Moves between states:
h: j940->j597, j984->j442, j833->j969, j343->j835, j238->j282, j961->j260, j400->j349, j164->j906, j184->j972, j90->j642, j545->j862, j262->j985, j260->j961, j721->j856, j377->j292, j790->j605, j499->j270, j65->j911, j658->j869, j752->j955, j57->j370, j45->j563, j601->j586, j892->j808, j773->j513, j857->j62, j597->j940, j688->j368, j924->j453, j746->j429, j27->j105, j326->j698, j334->j414, j698->j326, j166->j758, j852->j724, j513->j773, j911->j65, j985->j262, j972->j184, j174->j795, j862->j545, j349->j400, j869->j658, j341->j930, j442->j984, j429->j746, j987->j988, j599->j34, j352->j646, j270->j499, j276->j89, j576->j331, j16->j588, j254->j483, j220->j853, j835->j343, j667->j665, j74->j756, j955->j752, j38->j583, j901->j79, j856->j721, j665->j667, j397->j455, j214->j889, j605->j790, j609->j847, j382->j389, j282->j238, j988->j987, j492->j514, j935->j137, j758->j166, j312->j233, j646->j352, j414->j334, j392->j907, j514->j492, j521->j227, j79->j901, j906->j164, j453->j924, j370->j57, j389->j382, j455->j397, j310->j656, j656->j310, j795->j174, j105->j27, j642->j90, j586->j601, j583->j38, j563->j45, j34->j599, j483->j254, j756->j74, j588->j16, j808->j892, j907->j392, j137->j935, j969->j833, j89->j276, j853->j220, j227->j521, j847->j609, j62->j857, j889->j214, j292->j377, j724->j852, j233->j312, j331->j576, j930->j341, j368->j688
c: j940->j563, j984->j869, j833->j698, j343->j331, j238->j790, j961->j586, j648->j341, j400->j667, j164->j492, j184->j853, j90->j688, j545->j27, j262->j429, j260->j601, j721->j312, j638->j310, j377->j397, j790->j238, j499->j62, j65->j389, j658->j442, j752->j513, j57->j23, j45->j597, j601->j260, j892->j935, j773->j955, j857->j270, j597->j45, j688->j90, j924->j724, j746->j985, j27->j545, j326->j969, j334->j276, j698->j833, j166->j795, j852->j453, j513->j752, j911->j382, j985->j746, j972->j220, j174->j758, j862->j105, j349->j665, j869->j984, j341->j648, j442->j658, j429->j262, j987->j46, j599->j646, j352->j34, j270->j857, j276->j334, j576->j835, j16->j392, j254->j79, j220->j972, j835->j576, j667->j400, j74->j609, j955->j773, j38->j214, j901->j483, j856->j233, j665->j349, j539->j521, j397->j377, j214->j38, j46->j987, j605->j282, j609->j74, j382->j911, j282->j605, j492->j164, j935->j892, j758->j174, j312->j721, j646->j599, j414->j89, j392->j16, j514->j906, j521->j539, j79->j254, j906->j514, j453->j852, j389->j65, j455->j292, j310->j638, j795->j166, j105->j862, j23->j57, j642->j368, j586->j961, j583->j889, j563->j940, j34->j352, j483->j901, j756->j847, j588->j907, j808->j137, j907->j588, j137->j808, j969->j326, j89->j414, j853->j184, j847->j756, j62->j499, j889->j583, j292->j455, j724->j924, j233->j856, j331->j343, j368->j642
q: j940->j455, j984->j184, j833->j227, j343->j368, j238->j892, j961->j857, j648->j334, j400->j370, j164->j214, j184->j984, j447->j310, j90->j576, j545->j724, j262->j79, j260->j62, j721->j907, j377->j45, j790->j935, j499->j601, j65->j609, j658->j220, j752->j758, j57->j349, j45->j377, j601->j499, j892->j238, j773->j795, j857->j961, j597->j397, j688->j835, j924->j27, j746->j483, j27->j924, j326->j539, j334->j648, j166->j955, j852->j862, j513->j174, j911->j847, j985->j901, j972->j442, j174->j513, j862->j852, j349->j57, j869->j853, j341->j276, j442->j972, j429->j254, j987->j599, j599->j987, j270->j586, j276->j341, j576->j90, j16->j233, j254->j429, j220->j658, j835->j688, j74->j389, j955->j166, j38->j492, j901->j985, j856->j392, j665->j23, j539->j326, j397->j597, j214->j164, j46->j646, j605->j137, j609->j65, j382->j756, j282->j808, j988->j34, j492->j38, j935->j790, j758->j752, j312->j588, j646->j46, j392->j856, j514->j583, j521->j969, j79->j262, j906->j889, j453->j105, j370->j400, j389->j74, j455->j940, j310->j447, j795->j773, j105->j453, j23->j665, j642->j331, j586->j270, j583->j514, j563->j292, j34->j988, j483->j746, j756->j382, j588->j312, j808->j282, j907->j721, j137->j605, j969->j521, j89->j930, j853->j869, j227->j833, j847->j911, j62->j260, j889->j906, j292->j563, j724->j545, j233->j16, j331->j642, j930->j89, j368->j343
e: j940->j400, j984->j539, j833->j220, j343->j65, j238->j429, j961->j174, j648->j856, j400->j940, j164->j105, j184->j326, j447->j987, j90->j756, j545->j514, j262->j790, j260->j795, j638->j646, j377->j23, j790->j262, j499->j955, j65->j343, j658->j227, j752->j270, j57->j397, j45->j665, j601->j166, j892->j254, j773->j62, j857->j513, j597->j349, j688->j847, j924->j889, j746->j282, j27->j906, j326->j184, j334->j392, j698->j972, j166->j601, j852->j38, j513->j857, j911->j835, j985->j605, j972->j698, j174->j961, j862->j492, j349->j597, j869->j521, j341->j233, j429->j238, j987->j447, j599->j310, j270->j752, j276->j16, j576->j382, j16->j276, j254->j892, j220->j833, j835->j911, j667->j563, j74->j642, j955->j499, j38->j852, j901->j137, j856->j648, j665->j45, j539->j984, j397->j57, j214->j453, j605->j985, j609->j368, j382->j576, j282->j746, j492->j862, j935->j79, j758->j586, j312->j930, j646->j638, j414->j907, j392->j334, j514->j545, j521->j869, j79->j935, j906->j27, j453->j214, j370->j455, j389->j331, j455->j370, j310->j599, j656->j34, j795->j260, j105->j164, j23->j377, j642->j74, j586->j758, j583->j724, j563->j667, j34->j656, j483->j808, j756->j90, j588->j89, j808->j483, j907->j414, j137->j901, j969->j853, j89->j588, j853->j969, j227->j658, j847->j688, j62->j773, j889->j924, j724->j583, j233->j341, j331->j389, j930->j312, j368->j609
z: j940->j758, j984->j46, j833->j656, j343->j38, j238->j276, j961->j667, j648->j935, j400->j586, j164->j642, j184->j646, j447->j521, j90->j906, j545->j847, j262->j392, j260->j665, j721->j901, j638->j326, j377->j773, j790->j334, j499->j57, j65->j852, j658->j988, j752->j455, j57->j499, j45->j795, j601->j349, j892->j341, j773->j377, j597->j166, j688->j514, j924->j382, j746->j588, j27->j756, j326->j638, j334->j790, j166->j597, j852->j65, j513->j292, j911->j724, j985->j907, j972->j352, j174->j563, j862->j609, j349->j601, j869->j987, j341->j892, j429->j16, j987->j869, j599->j853, j352->j972, j270->j370, j276->j238, j576->j889, j16->j429, j254->j233, j220->j34, j835->j583, j667->j961, j74->j105, j955->j397, j38->j343, j901->j721, j856->j79, j665->j260, j397->j955, j214->j331, j46->j984, j605->j414, j609->j862, j382->j924, j282->j89, j988->j658, j492->j368, j935->j648, j758->j940, j312->j483, j646->j184, j414->j605, j392->j262, j514->j688, j521->j447, j79->j856, j906->j90, j453->j389, j370->j270, j389->j453, j455->j752, j310->j969, j656->j833, j795->j45, j105->j74, j23->j62, j642->j164, j586->j400, j583->j835, j563->j174, j34->j220, j483->j312, j756->j27, j588->j746, j808->j930, j907->j985, j969->j310, j89->j282, j853->j599, j847->j545, j62->j23, j889->j576, j292->j513, j724->j911, j233->j254, j331->j214, j930->j808, j368->j492
p: j940->j34, j984->j773, j833->j586, j343->j238, j238->j343, j961->j698, j648->j164, j400->j656, j164->j648, j184->j795, j447->j57, j90->j137, j545->j312, j262->j389, j260->j326, j721->j27, j638->j665, j377->j46, j790->j331, j499->j521, j65->j429, j658->j752, j752->j658, j57->j447, j45->j646, j601->j969, j892->j368, j773->j984, j597->j599, j688->j808, j924->j907, j746->j911, j27->j721, j326->j260, j334->j214, j698->j961, j166->j853, j852->j16, j513->j442, j911->j746, j985->j382, j972->j174, j174->j972, j862->j233, j349->j310, j869->j955, j341->j492, j442->j513, j429->j65, j987->j397, j599->j597, j352->j563, j270->j227, j276->j38, j576->j605, j16->j852, j254->j609, j220->j758, j835->j282, j74->j79, j955->j869, j38->j276, j901->j756, j856->j105, j665->j638, j539->j62, j397->j987, j214->j334, j46->j377, j605->j576, j609->j254, j382->j985, j282->j835, j988->j455, j492->j341, j935->j642, j758->j220, j312->j545, j646->j45, j414->j889, j392->j453, j514->j930, j521->j499, j79->j74, j453->j392, j389->j262, j455->j988, j310->j349, j656->j400, j795->j184, j105->j856, j642->j935, j586->j833, j583->j89, j563->j352, j34->j940, j483->j847, j756->j901, j588->j724, j808->j688, j907->j924, j137->j90, j969->j601, j89->j583, j853->j166, j227->j270, j847->j483, j62->j539, j889->j414, j724->j588, j233->j862, j331->j790, j930->j514, j368->j892
g: j940->j724, j984->j79, j833->j282, j343->j601, j238->j969, j961->j576, j400->j583, j164->j23, j184->j262, j447->j341, j90->j857, j545->j455, j262->j184, j260->j331, j638->j334, j377->j105, j790->j326, j499->j368, j65->j166, j658->j483, j752->j847, j57->j492, j45->j453, j601->j343, j892->j521, j773->j74, j857->j90, j597->j852, j688->j270, j924->j563, j746->j220, j27->j292, j326->j790, j334->j638, j698->j605, j166->j65, j852->j597, j513->j756, j911->j758, j985->j972, j972->j985, j174->j382, j862->j397, j349->j38, j869->j254, j341->j447, j442->j901, j429->j853, j987->j233, j599->j16, j352->j907, j270->j688, j276->j310, j576->j961, j16->j599, j254->j869, j220->j746, j835->j586, j667->j889, j74->j773, j955->j609, j38->j349, j901->j442, j856->j46, j665->j214, j539->j935, j397->j862, j214->j665, j46->j856, j605->j698, j609->j955, j382->j174, j282->j833, j988->j312, j492->j57, j935->j539, j758->j911, j312->j988, j646->j392, j392->j646, j514->j370, j521->j892, j79->j984, j453->j45, j370->j514, j389->j795, j455->j545, j310->j276, j656->j89, j795->j389, j105->j377, j23->j164, j642->j62, j586->j835, j583->j400, j563->j924, j34->j588, j483->j658, j756->j513, j588->j34, j808->j227, j907->j352, j969->j238, j89->j656, j853->j429, j227->j808, j847->j752, j62->j642, j889->j667, j292->j27, j724->j940, j233->j987, j331->j260, j368->j499

The rows follow the links: the fewer symbols apart two states are, the more alike their rows tend to be.

Each row is also shifted at random along 6 hidden directions that mean nothing.

Some states, each with a row of numbers:
j254: 19,-14,-27,103,-24,39,-102,-134,-65,26,-138,59,-77,19,11,122,111,83,-63,11,-66,39,71,-23,31,-27,-57,-11,29,-20,-116,7,23,-80,-98,36,3,-98,31,131,-119,52,-223,-41,-28,79,58,-39,10,32,-40,88,35,-167,69,-12,12,48,121,1,-76,21,70
j988: -55,48,-21,23,30,-40,5,-6,12,50,-3,-20,-74,59,16,-95,-24,19,22,-13,-5,-2,-38,94,19,-7,-4,18,10,-2,9,-65,39,-43,-25,-58,20,-2,10,-94,-10,20,26,24,14,40,28,55,5,1,-3,49,18,-26,-1,20,-43,14,-25,3,-33,19,-23
j833: -256,50,90,-42,34,11,13,53,49,0,-9,-13,-34,44,-73,8,-71,-47,131,23,-38,11,-10,22,22,32,32,-33,28,-37,90,-46,-6,77,-13,12,-30,61,36,-153,40,-45,88,-18,3,-50,21,90,-4,-52,-34,-69,-27,32,-11,45,-9,6,-45,123,45,6,-35
j262: -14,9,-5,27,-27,10,67,9,-20,-35,-85,77,3,28,-74,76,130,6,-17,40,-16,-49,10,-95,-43,93,-1,41,24,-42,-39,54,-34,-41,-64,55,-40,-12,14,67,48,-34,-178,-59,-18,-36,49,-107,-23,-19,64,-37,-5,-122,-51,-82,72,37,4,3,-22,27,31
j105: 266,-150,-49,22,50,-164,56,11,-33,52,75,-46,19,-81,28,-262,-17,2,-14,-44,42,-40,-111,-2,-16,18,-7,61,42,15,-14,28,13,-96,23,10,47,43,-69,117,-14,28,116,114,-21,54,-57,-136,1,79,112,149,30,34,15,39,-58,-47,-35,-74,-78,-34,3
j539: 36,-43,6,50,-95,81,-193,-94,-31,-15,-104,57,-43,34,-27,159,58,47,-64,44,-39,119,38,18,8,-60,-35,-101,34,-55,-42,-36,12,59,-51,54,-28,-158,16,92,-126,58,-134,-40,-59,32,73,34,24,-15,-82,26,-30,-51,115,-9,-69,-39,79,71,-212,5,80
j34: 40,-20,-43,-4,86,-130,15,114,67,28,66,-108,-95,62,11,-107,-8,-100,-50,-35,14,21,-121,-2,-12,-23,47,57,123,26,115,8,-40,-59,46,-32,90,74,-99,-54,58,13,213,29,8,-38,-43,-75,6,4,73,-66,-71,163,-67,48,-91,-61,-28,64,-59,6,-74
j969: -299,97,28,-84,26,13,36,50,42,-15,-53,15,-13,103,1,30,-56,-9,79,3,-53,-41,39,9,45,27,14,-49,8,-41,110,-64,34,107,11,-2,-25,57,63,-180,67,-19,-1,-41,17,-20,30,80,-59,-53,-40,-59,6,35,-29,31,19,26,-75,62,102,-1,-77
j985: -144,110,8,-6,-33,85,104,74,41,-31,-23,46,61,61,-88,165,68,-21,15,44,-17,-44,64,-70,-48,74,2,-6,-39,-16,31,67,-84,27,3,48,-10,6,89,-46,94,-65,-116,-84,37,-77,30,-11,6,-86,42,-138,6,-16,-102,-65,86,38,8,-7,93,35,47
j857: -200,-111,192,-1,15,27,-41,114,4,22,-30,55,7,25,-211,-237,-73,90,295,71,-42,-42,-176,141,40,114,23,-33,59,-89,15,-119,52,48,-106,-31,-174,12,-59,-123,-37,-72,85,38,-66,-45,88,21,5,-38,-10,86,-6,-122,17,1,16,-34,-119,160,-83,26,0
j392: 51,-37,-7,-25,5,-98,14,68,25,14,32,-94,1,42,-9,-83,16,-16,-31,-19,16,72,-58,-36,-24,-24,22,22,108,32,11,18,-31,-2,87,37,73,-41,9,23,-67,-12,146,34,23,-4,-36,-104,45,23,51,40,-16,81,-19,32,-64,-81,-47,55,-106,-26,42
j869: -80,118,57,-2,13,56,63,12,21,17,7,11,-64,35,-139,38,38,-71,50,18,-72,-23,-2,-14,2,82,77,-30,13,-83,-32,4,-63,-47,-52,-44,-87,46,-43,-33,108,-65,-48,-54,-16,-102,12,40,-47,-85,-13,-102,-62,-60,-69,-40,53,11,-68,102,42,18,-15
j930: -43,151,46,33,-78,164,-24,-157,-36,-30,23,-35,36,-52,-24,229,-52,-27,-3,-30,29,119,184,4,3,-81,-47,-82,-142,45,-146,10,6,13,66,54,-7,-110,170,-57,-59,-2,-75,-44,57,14,-55,226,31,-10,-165,24,-4,-52,42,-20,35,13,59,-24,128,-38,95
j23: -9,52,-79,-51,-54,29,1,50,10,-27,-4,64,49,76,112,35,17,47,-57,-30,32,-38,-5,42,-34,-19,-18,-13,-66,-29,83,-29,12,80,2,-52,-21,-35,12,-74,73,16,-94,-22,7,20,13,-3,-45,25,17,-57,26,22,-3,-35,4,19,-59,-81,42,30,-18
j164: 181,-192,-9,48,-45,-25,-227,75,-10,-11,26,-49,-28,55,-28,51,98,48,-83,-44,17,170,-80,-24,-11,-117,25,-39,124,46,-5,22,-36,10,57,18,37,-157,-74,151,-215,41,126,1,-21,21,-14,-145,54,91,-9,36,-36,120,93,25,-118,-168,87,100,-227,-9,78
j400: 35,0,77,57,18,56,-12,-66,-60,-44,-63,71,-38,-41,-58,-90,-21,42,78,47,43,-25,-104,67,-31,62,-6,55,-9,25,-74,-69,95,-73,-116,-74,-95,-3,-79,-54,10,-20,-57,37,-48,11,36,45,7,48,-39,53,-32,-172,-2,-80,76,46,-14,-18,-21,25,-53
j227: -165,74,-22,-19,27,1,37,15,5,33,-15,41,-32,27,-1,19,-41,-74,33,-5,-20,-44,9,9,16,43,8,-36,-18,-48,80,-20,23,22,-55,14,-19,56,22,-120,91,-4,-28,-16,-3,-25,29,62,-55,-59,-6,-45,-6,14,-14,2,5,53,-23,9,77,9,-57
j270: 161,-115,152,59,10,70,-114,40,33,20,119,-80,-103,-146,-286,-9,-29,-126,99,22,-51,90,-132,-3,1,19,109,-52,85,-2,-116,29,-106,-61,-15,-32,-115,26,-193,115,-44,-93,243,24,-97,-155,-36,26,42,-49,-66,-34,-153,48,17,-23,-42,-129,32,219,-113,-32,3
j492: -35,23,11,-61,-21,19,2,-88,-19,24,90,-127,52,-83,91,-35,-138,18,32,-85,19,43,107,46,48,-117,-11,-22,-80,65,-80,-17,33,68,125,-20,33,-16,76,-53,-100,19,125,57,56,64,-100,147,-1,47,-104,110,44,82,59,89,-19,-22,-4,-31,143,-76,18
j442: 52,-146,52,-51,68,-200,75,-79,-4,136,24,-119,0,-152,40,-442,-229,-6,124,48,-21,-32,-89,139,51,36,-45,-5,34,-45,-60,-62,24,0,-8,18,37,101,-10,-5,-46,72,221,193,-51,52,5,40,46,-10,72,247,44,18,44,131,-151,-20,-52,1,-143,-61,-7
j835: 147,-41,49,-21,-28,16,48,-318,-58,46,24,-108,86,-362,86,-77,-245,-28,40,20,30,16,161,17,35,-65,-70,9,-173,65,-278,62,-1,-20,61,40,45,73,60,100,-62,65,76,142,-33,70,-66,222,90,5,-104,185,63,-16,75,65,6,46,98,-140,128,-111,34
j972: -81,61,-145,-90,-17,-48,63,111,93,20,36,-16,8,95,128,105,38,-80,-149,5,-5,-50,75,-49,-19,-18,30,0,-28,-2,189,46,-95,75,76,24,112,49,21,-59,136,21,2,-38,43,-42,16,-64,-17,-87,100,-195,-6,196,-96,36,-49,26,23,-55,13,46,-56
j599: -113,100,112,-15,28,22,18,84,43,-29,28,-40,-80,88,-168,-36,13,-51,74,11,-34,30,-67,16,-3,41,67,-1,63,-15,-21,-49,-18,-20,1,-82,-82,-1,-18,-103,15,-83,80,-33,4,-76,-3,57,6,-26,-50,-91,-78,-49,-48,-26,44,-41,-126,157,10,5,-12
j352: -32,-42,-63,9,9,-92,-57,52,5,6,-96,25,-34,140,99,-82,33,98,-52,32,32,4,-80,69,-11,-5,-62,45,55,6,106,-74,84,15,-46,-17,54,-44,15,-52,-23,68,-46,22,13,73,85,-83,26,34,87,55,24,-43,3,1,-56,15,6,-34,-167,44,-11
j238: -162,113,-8,-37,-4,49,57,-19,-6,-21,-28,20,20,38,39,195,22,-72,-36,-41,-6,-21,137,-102,3,-14,7,-21,-41,-8,56,56,-16,52,38,48,51,22,81,-47,57,-16,-98,-81,45,-11,-17,39,-60,-30,-26,-101,3,35,-23,9,59,46,30,-9,159,-2,-7
j341: -47,-66,-94,52,62,-125,-56,89,-44,-9,-75,107,-76,201,103,-9,153,53,-93,-85,26,-12,-119,-18,-10,0,-17,41,135,-1,182,-37,119,-62,-99,28,76,-53,-13,-28,-31,64,-84,-42,2,67,23,-191,-100,103,85,39,-1,-6,39,0,-40,16,26,-16,-72,45,-43
j499: -176,-57,132,-39,17,7,-129,-23,-1,39,-55,-20,-20,-10,-33,-143,-101,115,197,3,-89,11,-22,121,104,-8,-7,-64,39,-47,-47,-126,69,71,-62,-69,-90,-8,-37,-89,-121,1,76,43,-67,42,64,86,10,10,-113,121,45,-63,89,54,-29,-20,-42,133,-36,-19,-28
j74: -45,-100,-30,-53,25,-95,28,71,10,59,13,3,59,24,90,-123,0,81,45,-22,-40,-70,2,6,38,-2,-11,-6,16,-20,88,-8,15,50,13,19,43,42,10,25,-32,17,33,22,9,61,14,-102,-2,3,72,78,99,49,25,81,-39,-4,-31,-28,-4,17,5
j656: 37,133,36,5,-28,79,-11,-98,18,-43,33,-75,-41,-72,-49,139,-73,-102,-25,6,34,105,59,12,-26,-41,14,-30,-68,43,-74,8,-21,2,66,8,-4,-31,43,-41,-2,-19,62,1,27,-40,-43,186,32,-22,-101,-69,-83,25,-7,-16,8,-31,9,32,36,-54,25

From each start, follow one symbol. Which state do you reach?
Answers are names.
start 191,-92,-115,22,53,-151,-3,-102,-15,118,-3,-47,-126,-95,91,-134,-37,-62,-101,8,-5,6,-42,15,17,-15,-17,24,52,-15,-23,20,-26,-106,-52,3,98,74,-101,115,8,107,80,85,-43,34,-3,-50,2,5,69,76,-11,65,23,67,-123,-4,79,-56,-143,-33,-54
z
j988
start -259,-9,112,-24,11,74,-19,76,-3,-13,-8,15,21,45,-124,3,7,70,190,-33,-76,-29,11,27,70,7,46,-47,15,-29,-11,-38,16,54,-26,-14,-107,12,8,-77,-56,-83,20,-47,-12,-20,16,22,-45,-15,-86,13,36,-43,20,13,55,-18,-48,133,123,14,5
h
j688
start 179,-218,23,24,15,-174,-30,-149,-68,70,-13,-38,-2,-147,6,-217,-90,-10,36,1,6,67,-86,3,21,-21,-46,-31,99,-23,-72,6,45,-44,-31,117,21,-8,-26,157,-134,79,109,104,-79,54,-11,-64,8,71,39,253,-7,-17,102,81,-117,-67,15,2,-196,-84,45
e
j79
start -17,-19,0,-3,-65,21,-53,-38,8,32,-19,-56,18,9,-3,92,27,38,-28,-2,-39,75,133,-20,26,-75,-13,-77,13,-21,-57,24,-60,50,65,62,28,-76,85,75,-105,15,-26,-29,14,12,4,6,42,-18,-35,32,32,35,43,41,-59,-42,64,36,-66,-13,102
p
j74
start 26,16,10,-23,59,-23,-29,73,67,-3,64,-79,-50,12,24,-50,-56,-16,-9,-21,3,6,-41,54,19,-36,33,33,15,51,41,-34,1,6,56,-91,42,42,-53,-46,-6,2,173,46,44,3,-12,25,50,-2,-7,-47,-15,115,-29,29,-27,-38,-14,49,15,12,-61
q
j455
start -48,35,-26,-125,-68,20,22,13,52,-7,39,-79,91,-52,104,53,-96,-38,-31,13,-7,-14,132,-5,9,-57,18,-55,-88,-15,30,24,-76,167,121,-5,16,55,4,-46,64,-16,72,5,1,-35,-34,67,13,-40,-26,-103,12,165,-11,50,-19,-11,-28,-34,78,-24,-32
z
j665
start 33,-34,143,-31,54,-10,20,123,34,19,187,-186,-25,-52,-210,-162,-67,-77,174,-70,-26,61,-100,-3,38,-12,105,-31,76,22,-59,16,-64,-30,112,-53,-35,60,-69,-2,-74,-124,342,36,22,-86,-118,20,24,7,-48,24,-42,96,-33,58,-24,-137,-102,201,63,-50,19
z
j609
start 208,-60,58,35,5,4,33,-180,-38,10,-56,51,21,-192,-30,-167,-86,57,54,111,7,-55,-52,75,-9,110,-66,33,-79,-22,-171,-31,45,-50,-79,-11,-60,39,-49,123,19,28,-69,113,-85,30,66,49,77,-19,9,133,19,-188,20,-60,26,39,15,-82,-103,-11,9
z
j563
start -83,-117,71,-43,-51,48,-72,106,41,29,112,-103,67,-34,-83,34,-72,-8,109,-24,-39,68,33,17,41,-51,53,-87,5,17,18,34,-106,113,104,38,-5,-21,25,-11,-98,-57,205,3,16,-59,-35,34,35,-39,-53,-7,10,159,46,76,-76,-98,33,108,6,-25,51
p
j137
start 25,48,20,67,-34,134,-129,28,13,-30,-67,106,-89,81,-110,197,168,41,-26,21,-88,-6,11,-23,11,37,38,-34,34,-44,-32,-28,-20,-36,-99,-75,-102,-52,-93,83,-4,-45,-200,-113,-38,-54,98,-51,-2,-42,-58,-123,-31,-107,9,-80,68,17,45,82,-46,66,4
z
j397
start -68,-5,141,69,-47,139,-112,171,10,-93,15,13,-45,161,-319,181,163,-16,78,-16,-14,142,-89,-68,-40,27,79,-83,129,-19,1,-17,-41,6,-17,38,-135,-172,11,-10,-129,-113,33,-133,7,-125,4,-38,-1,-9,-77,-90,-108,-63,6,-83,21,-134,-48,255,-109,25,126
e
j856
start -119,193,-51,-87,40,6,189,82,17,-40,49,51,67,32,63,-25,-28,-59,-10,-32,42,-153,18,-11,-38,71,36,58,-107,-9,93,0,16,31,16,-85,-41,111,-22,-195,256,-69,-36,-26,26,-50,-57,43,-103,-4,37,-136,-19,35,-121,-44,114,90,-128,-106,261,6,-135
h
j400
start 14,65,-34,-12,-4,37,61,-33,36,62,117,-119,3,-77,-39,129,-30,-113,-36,-36,-47,44,131,-57,20,-52,33,-43,-54,17,-46,111,-142,-42,93,64,71,49,38,57,41,-22,91,-29,58,-62,-70,78,-8,-65,-26,-67,-20,141,-49,44,-24,-22,88,9,115,-29,42
e
j808
start -328,155,179,-126,-96,141,-18,-9,64,-12,-30,-129,58,42,-125,41,-138,42,200,83,-110,81,178,76,52,-25,12,-114,-66,-41,-96,-76,-60,191,105,-41,-80,-53,160,-178,-68,-90,36,-22,43,-23,54,263,77,-120,-159,-24,30,-45,9,46,29,-22,-123,170,39,-13,96
g
j262
start -199,50,132,28,55,-17,81,-56,-20,21,-69,-49,2,3,-59,-226,-100,79,197,20,24,-43,-31,98,41,61,-55,49,-5,18,-83,-89,109,-51,-34,-27,-43,21,111,-160,-52,-9,37,59,22,73,10,106,48,19,-32,169,71,-187,-7,9,65,57,-91,27,78,-16,25
g
j34
start -211,39,47,73,-14,66,-109,167,46,-17,10,-4,-80,216,-135,129,135,41,54,-64,-28,51,-48,22,24,-17,40,-12,106,21,66,-39,0,-43,-30,-15,-17,-105,53,-85,-92,-40,16,-119,66,-25,6,-45,17,-3,-32,-58,-26,-24,-18,-15,-11,-39,5,150,-19,57,34
z
j483
